Below are the code and all the weights of a small trained network. Each question names an input and a class and asks about switching units off, where a switched-off unit gives its printed mean instead of its output.

import numpy as np


def w(rows, s, z=0):
    codes = np.array(rows[::2]) - 128.0
    scale = np.full(codes.shape[1], s)
    scale[-1] = z or s
    return codes * scale


def norm(h):
    return h / np.sqrt((h * h).mean(-1, keepdims=True) + 1e-5)


def f(y):
    return np.maximum(y, 0)


def log_softmax(a):
    a = a - a.max(-1, keepdims=True)
    return a - np.log(np.exp(a).sum(-1, keepdims=True))


def net(x, mask):
    res = np.array(x, float).reshape(1, 2) / 4 @ E
    u = 0
    for l in range(3):
        y = f(norm(res) @ A[l][:, :-1].T + A[l][:, -1])
        res = res + np.where(mask[u : u + 6], y, B[l][:, -1]) @ B[l][:, :-1]
        u += 6
    return log_softmax(norm(res)[-1] @ U[:, :-1].T + U[:, -1])


A, B = {}, {}
E = w([
[168,181,118,83,100,16,7],'x0',
[42,131,124,23,202,9,207],'x1',
],0.012)
A[0] = w([
[99,22,90,128,115,175,68,161],'L0N0',
[107,148,101,198,255,182,173,177],'L0N1',
[202,203,60,120,146,135,103,229],'L0N2',
[144,175,139,101,71,33,150,224],'L0N3',
[170,65,174,69,109,129,135,7],'L0N4',
[105,60,147,152,80,179,128,8],'L0N5',
],0.0065,0.0012)
B[0] = w([
[48,167,161,115,171,133,113,193],'L0N0',
[157,83,147,157,97,19,125,255],'L0N1',
[103,4,184,214,105,79,201,211],'L0N2',
[164,56,190,156,126,145,76,217],'L0N3',
[159,81,40,113,68,75,188,128],'L0N4',
[132,143,151,124,164,2,113,202],'L0N5',
],0.0079,0.0049)
A[1] = w([
[174,130,164,183,117,160,62,155],'L1N0',
[98,84,157,142,222,229,223,216],'L1N1',
[15,110,116,111,225,48,119,210],'L1N2',
[161,115,147,186,120,135,85,122],'L1N3',
[186,160,107,110,93,196,80,81],'L1N4',
[163,33,254,146,61,71,149,4],'L1N5',
],0.0079,0.0031)
B[1] = w([
[161,190,132,42,123,129,202,224],'L1N0',
[154,85,125,134,115,63,24,237],'L1N1',
[184,184,118,73,145,228,189,241],'L1N2',
[182,163,115,60,197,149,170,206],'L1N3',
[97,188,172,87,135,118,160,154],'L1N4',
[2,151,53,179,112,135,97,254],'L1N5',
],0.0094,0.0087)
A[2] = w([
[143,47,102,170,120,153,144,37],'L2N0',
[185,148,176,171,70,212,136,110],'L2N1',
[74,99,73,120,109,208,160,97],'L2N2',
[113,7,162,172,131,130,130,5],'L2N3',
[122,123,167,100,121,51,56,143],'L2N4',
[153,153,140,122,70,93,79,25],'L2N5',
],0.015,0.0027)
B[2] = w([
[89,105,153,142,113,64,145,207],'L2N0',
[126,145,115,37,198,140,165,254],'L2N1',
[131,172,145,168,95,154,53,222],'L2N2',
[154,63,174,253,102,63,100,240],'L2N3',
[147,96,144,219,118,175,154,225],'L2N4',
[55,58,136,175,126,94,145,202],'L2N5',
],0.013,0.0066)
U = w([
[161,154,151,59,181,146,181,211],'0',
[126,61,167,250,132,82,142,129],'1',
[100,226,91,184,88,188,62,110],'2',
[155,85,66,117,100,137,84,19],'3',
[181,80,62,110,72,134,78,2],'4',
[176,103,103,118,72,130,82,19],'5',
],0.019,0.0063)

Each question gives the input, the list of numbers given to net, and the class t.
The units are the neurons (one row each of A and B). Each row of codes is followed by its name. A weight is (code - 128) times the scale printed after its matrix; where a second scale follows, it is the last column's (A, B and U).
mask holds one flag per neuron, layer by layer. A switched-off neuron (its flag False) gives its mean, the last column of its row in B, instead of its output. The means were averaged over made-up inputs and are rounded, as every weight is.
A unit's drop is (log p(t) with every unit on - log p(t) with that unit switched off) / (log p(t) with every unit on - log p(t) with every unit switched off).
The circuit of an input: a set's keep is (log p(t) with only the set's units on - log p(t) with every unit switched off) / (log p(t) with every unit on - log p(t) with every unit switched off). Starting from the 12 units with the biggest drops (on a tie, the unit counted first), units are removed one at a time, each time the one whose removal leaves the highest keep (on an exact tie, the one counted first), for as long as the keep stays at least 0.8.
circuit, biggest first: the units of the circuit, biggest drop first
unit that matters most: the unit with the biggest drop
k most important neurons: the k neurons with the biggest drops, biggest first
top k neurons in layer l: the k neurons of layer l with the biggest drops, biggest first
drop of u: that unit's drop, to one decimal
input [4,4], class 0: circuit, biggest first	[L1N2]
input [7,5], class 1: 2 most important neurons	[L2N4; L0N3]
input [0,4], class 0: top 2 neurons in layer 0	[L0N2; L0N1]
input [2,3], class 2: 2 most important neurons	[L0N3; L1N2]
input [2,-3], class 2: 2 most important neurons	[L1N5; L0N2]
input [1,3], class 2: 2 most important neurons	[L0N3; L2N2]
input [-3,3], class 2: top 3 neurons in layer 2	[L2N2; L2N1; L2N3]
input [3,-2], class 2: 4 most important neurons	[L1N5; L1N1; L0N2; L0N1]
input [6,-5], class 1: 4 most important neurons	[L1N2; L2N5; L0N2; L2N4]
input [-2,3], class 2: 2 most important neurons	[L1N2; L2N2]
input [8,7], class 1: top 2 neurons in layer 0	[L0N3; L0N0]
input [7,6], class 1: 2 most important neurons	[L0N3; L1N0]
input [7,-5], class 1: 2 most important neurons	[L1N2; L2N5]
input [5,-8], class 0: unit that matters most	L2N1
input [-2,-3], class 2: 2 most important neurons	[L0N5; L1N5]
input [-5,-5], class 0: top 2 neurons in layer 1	[L1N0; L1N3]
input [-7,-8], class 0: 2 most important neurons	[L2N1; L0N2]
input [1,2], class 2: drop of L0N3	0.6
input [-3,-4], class 0: drop of L0N2	0.7
input [-2,-7], class 0: drop of L2N1	0.0
